Below is a small trained network, with its code and all its weights. Each question gives an input and a class and asks what happens when units are switched off, that is, made to give their printed mean instead of their output.

import numpy as np


def w(rows, s, z=0):
    codes = np.array(rows[::2]) - 128.0
    scale = np.full(codes.shape[1], s)
    scale[-1] = z or s
    return codes * scale


def norm(h):
    return h / np.sqrt((h * h).mean(-1, keepdims=True) + 1e-5)


def f(y):
    return y / 2 * (1 + np.tanh(0.7978845608 * (y + 0.044715 * y**3)))


def log_softmax(a):
    a = a - a.max(-1, keepdims=True)
    return a - np.log(np.exp(a).sum(-1, keepdims=True))


def net(x, mask):
    res = np.array(x, float).reshape(1, 5) / 4 @ E
    u = 0
    for l in range(2):
        y = f(norm(res) @ A[l][:, :-1].T + A[l][:, -1])
        res = res + np.where(mask[u : u + 14], y, B[l][:, -1]) @ B[l][:, :-1]
        u += 14
    return log_softmax(norm(res)[-1] @ U[:, :-1].T + U[:, -1])


A, B = {}, {}
E = w([
[69,132,124,109,48,109,3,149,122,112],'x0',
[126,83,72,165,102,82,129,76,171,71],'x1',
[34,165,59,38,90,159,172,116,139,109],'x2',
[197,183,122,183,163,155,144,83,68,130],'x3',
[148,114,177,107,223,144,58,138,163,156],'x4',
],0.0054)
A[0] = w([
[123,91,132,157,164,138,181,56,203,105,109],'L0N0',
[71,60,187,89,136,105,85,146,70,102,109],'L0N1',
[124,60,135,216,70,75,148,105,201,145,126],'L0N2',
[129,141,119,100,110,174,122,173,150,137,120],'L0N3',
[120,138,188,165,119,170,40,78,84,164,127],'L0N4',
[135,96,93,113,219,151,159,48,181,143,103],'L0N5',
[132,163,183,135,61,110,98,96,101,165,44],'L0N6',
[128,88,172,166,218,127,147,116,139,119,185],'L0N7',
[167,74,149,76,154,5,130,139,178,136,1],'L0N8',
[199,213,121,163,140,176,102,119,99,133,152],'L0N9',
[158,123,112,58,82,139,95,180,155,117,83],'L0N10',
[95,134,71,93,127,145,188,122,136,178,118],'L0N11',
[86,118,148,111,129,140,101,111,131,178,62],'L0N12',
[108,75,127,127,123,93,87,85,86,1,110],'L0N13',
],0.007,0.0021)
B[0] = w([
[164,34,149,126,161,111,100,74,184,228,206],'L0N0',
[153,152,156,165,66,198,161,113,89,194,195],'L0N1',
[105,174,100,95,154,77,90,157,115,120,214],'L0N2',
[76,107,170,111,95,195,92,224,91,165,156],'L0N3',
[131,66,84,114,68,114,255,97,95,122,228],'L0N4',
[191,72,185,157,178,222,164,99,124,48,235],'L0N5',
[81,37,100,141,233,139,120,108,113,114,146],'L0N6',
[93,168,105,47,110,136,158,68,100,94,253],'L0N7',
[108,179,189,96,144,58,104,71,129,144,167],'L0N8',
[120,79,138,174,141,129,161,59,10,38,244],'L0N9',
[132,139,168,129,113,80,158,142,47,162,173],'L0N10',
[148,213,113,230,180,173,177,194,190,65,205],'L0N11',
[141,94,148,169,95,149,114,136,158,173,145],'L0N12',
[173,169,143,152,86,115,86,131,191,69,200],'L0N13',
],0.0048,0.0038)
A[1] = w([
[207,141,137,111,255,111,179,105,124,140,130],'L1N0',
[187,72,89,164,175,60,178,61,90,146,130],'L1N1',
[103,147,132,121,171,114,43,239,130,135,79],'L1N2',
[71,111,158,97,135,167,71,227,119,209,57],'L1N3',
[125,143,184,124,154,63,87,54,184,141,16],'L1N4',
[204,36,122,128,161,141,63,84,110,141,238],'L1N5',
[201,113,148,107,136,184,142,63,238,91,64],'L1N6',
[79,182,158,100,209,115,206,152,102,171,184],'L1N7',
[146,81,148,49,122,55,116,67,145,109,75],'L1N8',
[158,216,117,210,89,160,180,134,162,88,118],'L1N9',
[61,142,137,57,151,134,126,41,110,101,251],'L1N10',
[142,169,96,228,39,102,84,148,166,145,107],'L1N11',
[137,153,70,125,99,46,86,131,148,94,152],'L1N12',
[76,159,227,109,99,127,135,148,92,223,86],'L1N13',
],0.0066,0.0019)
B[1] = w([
[108,27,96,98,139,69,100,95,57,113,255],'L1N0',
[94,142,152,95,163,133,19,31,1,148,238],'L1N1',
[123,109,159,158,179,137,192,103,67,190,148],'L1N2',
[83,79,90,197,122,200,79,77,90,170,189],'L1N3',
[88,237,153,241,2,220,121,182,182,236,149],'L1N4',
[111,197,175,177,163,202,238,145,94,66,211],'L1N5',
[161,22,181,72,205,170,198,115,135,129,197],'L1N6',
[145,228,139,176,74,45,85,136,169,33,194],'L1N7',
[111,194,192,138,69,112,94,158,81,211,160],'L1N8',
[134,138,138,111,76,145,46,223,108,164,179],'L1N9',
[245,85,167,227,182,48,149,47,66,157,186],'L1N10',
[167,107,60,22,190,76,155,73,95,34,172],'L1N11',
[143,187,88,73,149,66,90,139,206,127,171],'L1N12',
[105,47,19,109,114,167,118,95,133,181,188],'L1N13',
],0.0051,0.0063)
U = w([
[113,166,45,66,89,34,60,91,144,76,136],'0',
[160,96,181,173,197,144,146,24,10,122,142],'1',
[128,197,198,161,76,64,70,100,192,212,117],'2',
[212,111,118,120,132,128,117,209,146,211,5],'3',
[156,77,159,102,175,155,204,135,241,90,129],'4',
[47,66,93,153,72,218,81,116,129,242,138],'5',
[105,239,96,181,82,184,175,244,136,87,125],'6',
],0.012,0.017)

Each question gives the input, the list of numbers given to net, and the class t.
The units are the neurons (one row each of A and B). Each row of codes is followed by its name. A weight is (code - 128) times the scale printed after its matrix; where a second scale follows, it is the last column's (A, B and U).
mask holds one flag per neuron, layer by layer. A switched-off neuron (its flag False) gives its mean, the last column of its row in B, instead of its output. The means were averaged over made-up inputs and are rounded, as every weight is.
A unit's drop is (log p(t) with every unit on - log p(t) with that unit switched off) / (log p(t) with every unit on - log p(t) with every unit switched off).
The circuit of an input: a set's keep is (log p(t) with only the set's units on - log p(t) with every unit switched off) / (log p(t) with every unit on - log p(t) with every unit switched off). Starting from the 12 units with the biggest drops (on a tie, the unit counted first), units are removed one at a time, each time the one whose removal leaves the highest keep (on an exact tie, the one counted first), for as long as the keep stays at least 0.8.
circuit, biggest first: the units of the circuit, biggest drop first
k most important neurons: the k neurons with the biggest drops, biggest first
top k neurons in layer l: the k neurons of layer l with the biggest drops, biggest first
drop when u is switched off: that unit's drop, to one decimal
input [-7,0,-1,-6,-5], class 4: 2 most important neurons -> L0N11, L0N9
input [-5,4,-6,-8,2], class 2: circuit, biggest first -> L0N8, L1N4
input [-3,5,2,-6,0], class 2: circuit, biggest first -> L0N8, L1N4, L1N8, L0N0
input [6,4,3,-5,4], class 5: circuit, biggest first -> L0N1
input [-3,2,6,2,-5], class 6: circuit, biggest first -> L0N11, L1N9
input [3,3,-4,-6,2], class 2: 2 most important neurons -> L0N8, L1N4
input [0,8,-1,2,-1], class 0: circuit, biggest first -> L0N2, L1N12
input [3,1,-7,-7,-2], class 2: 2 most important neurons -> L0N8, L1N4
input [-7,4,8,0,5], class 4: circuit, biggest first -> L0N11, L0N9
input [-4,-6,5,-5,5], class 5: 2 most important neurons -> L1N3, L0N3
input [2,-2,4,7,-6], class 6: top 3 neurons in layer 1 -> L1N0, L1N9, L1N1
input [0,-6,8,1,1], class 6: 2 most important neurons -> L0N11, L1N7
input [-4,6,6,0,-6], class 4: top 2 neurons in layer 0 -> L0N0, L0N11
input [4,5,1,2,5], class 0: 2 most important neurons -> L0N13, L1N11
input [-4,4,0,-6,-5], class 0: 2 most important neurons -> L0N2, L0N11
input [-1,1,-5,-6,-4], class 2: most important neuron -> L0N8
input [-5,8,5,0,0], class 4: top 2 neurons in layer 0 -> L0N11, L0N9
input [-3,-1,1,-7,8], class 5: 3 most important neurons -> L0N9, L1N4, L1N13
input [4,2,-8,-3,0], class 2: top 2 neurons in layer 0 -> L0N8, L0N11
input [4,2,-1,-8,7], class 5: most important neuron -> L0N1
input [4,-2,3,6,-8], class 0: 2 most important neurons -> L1N5, L0N5
input [5,-1,2,1,1], class 5: drop when L0N3 is switched off -> 0.0
input [4,2,-5,-1,-2], class 0: drop when L1N11 is switched off -> 0.1
input [0,-4,5,-3,3], class 5: drop when L1N3 is switched off -> 0.1
input [-7,2,7,0,7], class 4: drop when L0N0 is switched off -> -0.1
